Below is a small trained network, with its code and all its weights. Each question gives an input and a target symbol and asks what happens when units are switched off, that is, made to give their printed mean instead of their output.

import numpy as np


def w(rows, s, z=0):
    codes = np.array(rows[::2]) - 128.0
    scale = np.full(codes.shape[1], s)
    scale[-1] = z or s
    return codes * scale


def f(y):
    return y / 2 * (1 + np.tanh(0.7978845608 * (y + 0.044715 * y**3)))


def softmax(a):
    e = np.exp(a - a.max(-1, keepdims=True))
    return e / e.sum(-1, keepdims=True)


def log_softmax(a):
    a = a - a.max(-1, keepdims=True)
    return a - np.log(np.exp(a).sum(-1, keepdims=True))


def net(x, mask):
    ids = ['ΓΛΦαβδημω'.index(c) for c in x.split()]
    T = len(ids)
    res = E[ids] + P[:T]
    r = res
    for j in range(3):
        rows = slice(3 * j, 3 * j + 3)
        q, k, v = (r @ M[0][rows].T for M in (Q, K, V))
        z = softmax(np.where(np.tri(T) > 0, q @ k.T / 3**0.5, -1e9)) @ v
        o = O[0][rows]
        res = res + np.where(mask[j], z, o[:, -1]) @ o[:, :-1]
    y = f(res @ A[0][:, :-1].T + A[0][:, -1])
    res = res + np.where(mask[3:15], y, B[0][:, -1]) @ B[0][:, :-1]
    return log_softmax(res[-1] @ U[:, :-1].T + U[:, -1])


Q, K, V, O, A, B = {}, {}, {}, {}, {}, {}
E = w([
[151,84,84],'Γ',
[101,202,120],'Λ',
[173,128,121],'Φ',
[110,88,70],'α',
[70,127,247],'β',
[155,39,66],'δ',
[183,146,129],'η',
[49,120,67],'μ',
[170,68,83],'ω',
],0.011)
P = w([
[70,142,222],'0',
[253,41,71],'1',
[204,70,31],'2',
[114,110,19],'3',
[200,204,139],'4',
[90,214,111],'5',
[138,157,124],'6',
[183,164,139],'7',
[19,131,64],'8',
[158,160,131],'9',
[150,205,138],'10',
[110,126,103],'11',
[154,179,128],'12',
[159,224,146],'13',
],0.0049)
Q[0] = w([
[129,110,87],'H1',
[106,131,195],'H1',
[221,168,152],'H1',
[101,132,162],'H2',
[181,94,147],'H2',
[24,30,2],'H2',
[190,97,87],'H3',
[200,93,94],'H3',
[160,51,138],'H3',
],0.008)
K[0] = w([
[70,220,175],'H1',
[228,1,95],'H1',
[139,75,145],'H1',
[158,187,50],'H2',
[159,195,135],'H2',
[76,130,140],'H2',
[79,37,190],'H3',
[33,175,136],'H3',
[76,120,197],'H3',
],0.0099)
V[0] = w([
[26,246,160],'H1',
[87,112,115],'H1',
[230,134,152],'H1',
[210,155,158],'H2',
[194,175,186],'H2',
[205,45,142],'H2',
[137,204,183],'H3',
[160,176,48],'H3',
[166,119,176],'H3',
],0.011)
O[0] = w([
[177,185,92,122],'H1',
[254,94,199,133],'H1',
[76,137,82,112],'H1',
[71,138,48,115],'H2',
[48,159,85,70],'H2',
[81,73,136,134],'H2',
[88,203,68,60],'H3',
[192,161,91,250],'H3',
[90,109,118,74],'H3',
],0.0088,0.0019)
A[0] = w([
[157,34,136,40],'N1',
[64,67,87,115],'N2',
[218,175,237,196],'N3',
[161,79,137,249],'N4',
[168,173,74,149],'N5',
[96,18,119,134],'N6',
[141,60,160,88],'N7',
[202,149,54,158],'N8',
[130,202,82,232],'N9',
[46,142,255,144],'N10',
[77,196,224,200],'N11',
[169,114,171,31],'N12',
],0.0079,0.002)
B[0] = w([
[149,194,155,161],'N1',
[58,178,124,140],'N2',
[150,38,112,235],'N3',
[30,130,154,207],'N4',
[150,122,49,214],'N5',
[77,198,185,173],'N6',
[84,224,224,148],'N7',
[95,69,105,255],'N8',
[165,75,67,236],'N9',
[130,41,32,144],'N10',
[141,38,1,160],'N11',
[214,181,110,125],'N12',
],0.0048,0.0032)
U = w([
[93,1,96,195],'Γ',
[218,106,161,174],'Λ',
[93,101,98,200],'Φ',
[195,75,40,77],'α',
[115,124,211,96],'β',
[103,138,190,139],'δ',
[157,94,185,76],'η',
[121,104,137,2],'μ',
[119,118,182,148],'ω',
],0.0089,0.0048)

Each question gives the input, a string of symbols that net reads in full, and the target symbol t.
The units are the heads (3 rows each of Q, K, V and O) and the neurons (one row each of A and B). Each row of codes is followed by its name. A weight is (code - 128) times the scale printed after its matrix; where a second scale follows, it is the last column's (O, A, B and U).
mask holds one flag per unit, heads first, then neurons. A switched-off unit (its flag False) gives its mean, the last column of its rows in O or B, instead of its output. The means were averaged over made-up inputs and are rounded, as every weight is.
A unit's drop is (log p(t) with every unit on - log p(t) with that unit switched off) / (log p(t) with every unit on - log p(t) with every unit switched off).
The circuit of an input: a set's keep is (log p(t) with only the set's units on - log p(t) with every unit switched off) / (log p(t) with every unit on - log p(t) with every unit switched off). Starting from the 12 units with the biggest drops (on a tie, the unit counted first), units are removed one at a time, each time the one whose removal leaves the highest keep (on an exact tie, the one counted first), for as long as the keep stays at least 0.8.
circuit, biggest first: the units of the circuit, biggest drop first
unit that matters most: the unit with the biggest drop
top k neurons: the k neurons with the biggest drops, biggest first
which heads matter: for each layer, one digit per head in row order, 1 if its drop is at least 0.15 and else 0, layers parted by /
drop of u: that unit's drop, to one decimal
input Λ Λ Λ μ, target α: circuit, biggest first	(H1 H3 H2 N5)
input μ η Γ, target Λ: which heads matter	110
input μ Λ ω, target Λ: which heads matter	110
input μ Φ Λ μ ω δ β, target Γ: circuit, biggest first	(N10 H1)
input Λ μ Γ α μ, target Λ: circuit, biggest first	(H2 H1 H3)
input Γ Φ β β μ η β η Λ η β, target Γ: circuit, biggest first	(N10 N11)
input Γ μ Λ μ β μ Λ, target Λ: circuit, biggest first	(H2 H1)
input η η Γ, target Φ: which heads matter	110
input η Λ Λ Λ η Λ Λ Λ Φ, target α: top 2 neurons	(N9 N5)
input μ α μ δ Λ Γ, target Λ: unit that matters most	H2
input η Φ Φ, target Φ: drop of N2	0.1
input Γ Γ Φ μ μ μ, target Λ: drop of H2	0.4
input β η Λ Λ μ β Λ, target α: drop of H3	0.1
input μ Λ Γ δ, target Λ: unit that matters most	H2
